Below are the code and all the weights of a small trained network. Each question names an input and a target symbol and asks about switching units off, where a switched-off unit gives its printed mean instead of its output.

import numpy as np


def w(rows, s, z=0):
    codes = np.array(rows[::2]) - 128.0
    scale = np.full(codes.shape[1], s)
    scale[-1] = z or s
    return codes * scale


def f(y):
    return np.maximum(y, 0)


def softmax(a):
    e = np.exp(a - a.max(-1, keepdims=True))
    return e / e.sum(-1, keepdims=True)


def log_softmax(a):
    a = a - a.max(-1, keepdims=True)
    return a - np.log(np.exp(a).sum(-1, keepdims=True))


def net(x, mask):
    ids = ['ΓΘΛΞΩαβδμπτφψ'.index(c) for c in x.split()]
    T = len(ids)
    res = E[ids] + P[:T]
    u = 0
    for l in range(3):
        q, k, v = (res @ M[l].T for M in (Q, K, V))
        z = softmax(np.where(np.tri(T) > 0, q @ k.T / 4**0.5, -1e9)) @ v
        res = res + np.where(mask[u], z, O[l][:, -1]) @ O[l][:, :-1]
        u += 1
        y = f(res @ A[l][:, :-1].T + A[l][:, -1])
        res = res + np.where(mask[u : u + 12], y, B[l][:, -1]) @ B[l][:, :-1]
        u += 12
    return log_softmax(res[-1] @ U[:, :-1].T + U[:, -1])


Q, K, V, O, A, B = {}, {}, {}, {}, {}, {}
E = w([
[108,162,70,63,123],'Γ',
[159,131,181,103,37],'Θ',
[155,159,146,103,113],'Λ',
[154,209,123,152,208],'Ξ',
[165,157,156,117,120],'Ω',
[74,123,95,45,59],'α',
[156,156,170,32,104],'β',
[152,170,155,140,113],'δ',
[155,182,167,125,143],'μ',
[192,219,132,99,181],'π',
[111,146,126,165,125],'τ',
[60,119,255,194,249],'φ',
[50,65,50,215,80],'ψ',
],0.0074)
P = w([
[241,72,35,96,227],'0',
[53,238,167,84,27],'1',
[44,245,153,116,54],'2',
[67,252,147,125,53],'3',
[83,244,138,150,70],'4',
[98,198,165,156,44],'5',
[101,197,175,182,60],'6',
[139,178,185,203,73],'7',
[125,149,204,209,95],'8',
[146,128,222,236,123],'9',
[160,82,214,252,135],'10',
[195,60,204,234,157],'11',
[204,58,189,182,193],'12',
],0.0033)
Q[0] = w([
[113,171,152,126,1],'L0H1',
[194,48,42,35,182],'L0H1',
[148,245,247,197,135],'L0H1',
[133,86,73,204,179],'L0H1',
],0.0066)
K[0] = w([
[112,241,97,247,184],'L0H1',
[98,205,183,18,73],'L0H1',
[209,15,107,171,250],'L0H1',
[110,2,89,94,19],'L0H1',
],0.0054)
V[0] = w([
[145,94,113,72,34],'L0H1',
[70,57,2,207,116],'L0H1',
[161,107,77,59,74],'L0H1',
[190,136,10,85,73],'L0H1',
],0.0064)
O[0] = w([
[115,2,172,122,86,82],'L0H1',
[41,75,50,132,188,4],'L0H1',
[139,28,164,63,130,73],'L0H1',
[151,2,152,64,210,60],'L0H1',
],0.0063,0.0025)
A[0] = w([
[167,123,230,24,81,254],'L0N1',
[170,131,165,144,82,5],'L0N2',
[116,96,191,163,196,114],'L0N3',
[1,148,61,92,140,132],'L0N4',
[102,49,158,23,130,134],'L0N5',
[136,81,199,157,172,122],'L0N6',
[129,125,144,194,20,127],'L0N7',
[106,35,125,174,102,149],'L0N8',
[119,221,166,192,191,152],'L0N9',
[164,127,86,80,204,127],'L0N10',
[88,72,70,152,170,84],'L0N11',
[81,106,39,57,136,155],'L0N12',
],0.0061,0.0065)
B[0] = w([
[204,106,132,168,134,255],'L0N1',
[128,254,130,166,160,128],'L0N2',
[101,131,188,164,61,139],'L0N3',
[231,137,184,87,116,137],'L0N4',
[152,57,112,143,149,138],'L0N5',
[60,113,206,215,36,139],'L0N6',
[129,161,32,98,202,170],'L0N7',
[93,79,84,159,139,138],'L0N8',
[171,182,124,133,72,212],'L0N9',
[178,143,83,89,198,133],'L0N10',
[219,203,150,93,162,130],'L0N11',
[188,108,184,107,160,135],'L0N12',
],0.0068,0.0081)
Q[1] = w([
[45,41,115,94,254],'L1H1',
[60,40,127,143,175],'L1H1',
[249,179,194,201,93],'L1H1',
[252,69,202,134,93],'L1H1',
],0.0065)
K[1] = w([
[219,212,99,12,246],'L1H1',
[183,130,136,8,170],'L1H1',
[53,93,54,211,137],'L1H1',
[119,224,2,223,217],'L1H1',
],0.0052)
V[1] = w([
[101,93,63,213,117],'L1H1',
[110,180,21,140,170],'L1H1',
[127,126,255,200,105],'L1H1',
[80,75,163,208,123],'L1H1',
],0.007)
O[1] = w([
[20,135,26,190,54,110],'L1H1',
[136,164,53,230,163,98],'L1H1',
[113,179,239,50,28,253],'L1H1',
[29,108,89,74,2,116],'L1H1',
],0.006,0.0052)
A[1] = w([
[77,185,156,145,185,210],'L1N1',
[44,178,116,102,116,183],'L1N2',
[20,221,2,6,226,2],'L1N3',
[94,227,82,116,93,121],'L1N4',
[89,73,206,141,80,229],'L1N5',
[87,111,175,144,141,230],'L1N6',
[189,135,47,197,127,108],'L1N7',
[18,161,97,140,84,90],'L1N8',
[182,59,125,24,240,131],'L1N9',
[75,200,50,29,84,157],'L1N10',
[127,167,42,133,199,237],'L1N11',
[24,185,144,105,117,68],'L1N12',
],0.0054,0.0067)
B[1] = w([
[148,135,57,145,50,215],'L1N1',
[97,94,108,103,80,174],'L1N2',
[233,55,50,59,255,128],'L1N3',
[110,54,134,151,100,189],'L1N4',
[139,146,58,136,81,254],'L1N5',
[154,125,41,128,61,219],'L1N6',
[98,184,126,166,161,156],'L1N7',
[219,96,120,120,202,134],'L1N8',
[169,38,182,175,134,158],'L1N9',
[63,64,162,132,45,163],'L1N10',
[142,76,89,205,108,194],'L1N11',
[156,67,123,98,184,139],'L1N12',
],0.0074,0.0062)
Q[2] = w([
[207,73,43,168,89],'L2H1',
[42,175,213,2,236],'L2H1',
[139,90,99,191,193],'L2H1',
[24,166,245,51,242],'L2H1',
],0.0074)
K[2] = w([
[175,104,148,186,84],'L2H1',
[54,193,112,14,182],'L2H1',
[174,152,130,90,48],'L2H1',
[54,222,151,3,139],'L2H1',
],0.0068)
V[2] = w([
[91,253,123,156,53],'L2H1',
[146,161,230,34,109],'L2H1',
[47,82,106,13,40],'L2H1',
[87,211,67,174,75],'L2H1',
],0.0059)
O[2] = w([
[171,169,109,1,99,29],'L2H1',
[220,138,193,151,81,55],'L2H1',
[203,81,67,179,34,3],'L2H1',
[135,156,81,28,117,70],'L2H1',
],0.0061,0.013)
A[2] = w([
[122,157,118,23,200,228],'L2N1',
[24,131,207,111,208,3],'L2N2',
[3,117,228,87,215,7],'L2N3',
[42,80,59,160,98,153],'L2N4',
[144,123,238,117,71,119],'L2N5',
[131,61,150,213,114,49],'L2N6',
[58,136,183,126,45,67],'L2N7',
[52,116,219,234,122,18],'L2N8',
[159,226,19,101,69,126],'L2N9',
[93,109,69,102,222,199],'L2N10',
[79,157,179,82,85,35],'L2N11',
[64,154,244,248,116,61],'L2N12',
],0.0052,0.0058)
B[2] = w([
[83,108,181,223,38,181],'L2N1',
[255,186,36,115,44,173],'L2N2',
[251,182,33,162,88,180],'L2N3',
[185,130,48,113,163,182],'L2N4',
[132,189,188,39,95,168],'L2N5',
[96,83,123,24,75,188],'L2N6',
[116,185,100,28,75,164],'L2N7',
[192,89,92,17,164,214],'L2N8',
[84,85,165,33,125,178],'L2N9',
[110,185,166,165,33,173],'L2N10',
[138,215,157,199,67,140],'L2N11',
[124,102,109,21,184,245],'L2N12',
],0.0053,0.011)
U = w([
[213,111,74,41,161,2],'Γ',
[228,94,124,178,30,104],'Θ',
[77,107,204,128,160,133],'Λ',
[138,216,138,217,117,77],'Ξ',
[91,122,205,143,156,140],'Ω',
[71,57,158,100,150,129],'α',
[135,107,222,86,161,116],'β',
[88,129,198,159,153,135],'δ',
[81,151,230,157,171,174],'μ',
[244,203,164,100,184,151],'π',
[3,111,189,208,139,219],'τ',
[65,146,125,11,82,127],'φ',
[82,87,18,160,113,134],'ψ',
],0.0049,0.0065)

Each question gives the input, a string of symbols that net reads in full, and the target symbol t.
The units are the heads (4 rows each of Q, K, V and O) and the neurons (one row each of A and B). Each row of codes is followed by its name. A weight is (code - 128) times the scale printed after its matrix; where a second scale follows, it is the last column's (O, A, B and U).
mask holds one flag per unit, layer by layer, with each layer's heads first. A switched-off unit (its flag False) gives its mean, the last column of its rows in O or B, instead of its output. The means were averaged over made-up inputs and are rounded, as every weight is.
A unit's drop is (log p(t) with every unit on - log p(t) with that unit switched off) / (log p(t) with every unit on - log p(t) with every unit switched off).
The circuit of an input: a set's keep is (log p(t) with only the set's units on - log p(t) with every unit switched off) / (log p(t) with every unit on - log p(t) with every unit switched off). Starting from the 12 units with the biggest drops (on a tie, the unit counted first), units are removed one at a time, each time the one whose removal leaves the highest keep (on an exact tie, the one counted first), for as long as the keep stays at least 0.8.
circuit, biggest first: the units of the circuit, biggest drop first
k most important neurons: the k neurons with the biggest drops, biggest first
k most important neurons of layer l: the k neurons of layer l with the biggest drops, biggest first
input π μ π Θ Λ Θ, target π: most important neuron of layer 2 => L2N3
input Θ Ω φ ψ π Θ φ π Θ Θ α, target Θ: circuit, biggest first => L2H1, L2N12
input ψ π Θ, target ψ: circuit, biggest first => L1H1, L0H1
input Θ Ω π Γ Λ Θ α, target Θ: circuit, biggest first => L2H1, L0H1
input φ ψ μ φ μ Λ, target φ: circuit, biggest first => L2H1, L2N9
input Ξ Θ τ, target Ξ: 2 most important neurons => L0N10, L2N3
input π α Θ π τ φ Γ β, target π: 2 most important neurons => L2N3, L1N9
input Θ Θ π φ Θ φ Θ ψ Λ α Θ Θ Γ, target Θ: circuit, biggest first => L2H1, L0H1, L1N9
input Θ ψ α φ, target Θ: circuit, biggest first => L2H1, L0H1
input Ξ Θ Θ α ψ Θ Θ Ξ Θ Ξ, target Ξ: 2 most important neurons of layer 2 => L2N3, L2N2
input α α Θ, target α: 2 most important neurons of layer 1 => L1N9, L1N1
input ψ Θ Θ Γ τ Ξ Γ, target ψ: 2 most important neurons of layer 0 => L0N8, L0N9
input Θ φ α δ, target Θ: 2 most important neurons => L0N7, L0N6
input Ξ Θ Ξ φ τ Ω π Ω Θ ψ Θ μ, target Ξ: 2 most important neurons => L1N11, L0N10
input ψ Θ Θ ψ Λ Θ φ α, target ψ: circuit, biggest first => L2H1, L1H1, L0H1
input φ φ Θ Γ, target φ: 2 most important neurons => L2N9, L1N1
input π μ α, target π: 4 most important neurons => L2N3, L1N9, L2N2, L0N10
input π Ω τ α Γ Θ μ, target π: most important neuron => L1N9
input φ β π Θ μ, target φ: 2 most important neurons of layer 1 => L1N1, L1N9
input Ξ Θ α Γ Ξ ψ Θ, target Ξ: 3 most important neurons => L1N11, L0N10, L2N3
input Γ Θ π τ δ τ π π Θ φ φ Θ φ, target φ: 2 most important neurons => L0N6, L2N12
input φ τ Θ Θ Ξ π β Ξ Θ φ φ Ω δ, target φ: 2 most important neurons of layer 0 => L0N6, L0N3
input φ α ψ φ Θ Ξ, target φ: 2 most important neurons of layer 1 => L1N1, L1N4
input π φ Ξ τ φ, target π: 3 most important neurons of layer 2 => L2N3, L2N2, L2N8
input Θ β Θ δ μ Θ φ φ τ φ Θ, target φ: 2 most important neurons of layer 2 => L2N7, L2N5
input π Θ Θ π, target π: 4 most important neurons => L1N9, L2N3, L2N2, L0N10
input φ α μ Ω Ξ φ Θ π, target φ: most important neuron => L2N9
input Θ π π π Θ Θ Γ ψ φ Ξ Γ, target Θ: 3 most important neurons of layer 0 => L0N1, L0N5, L0N7
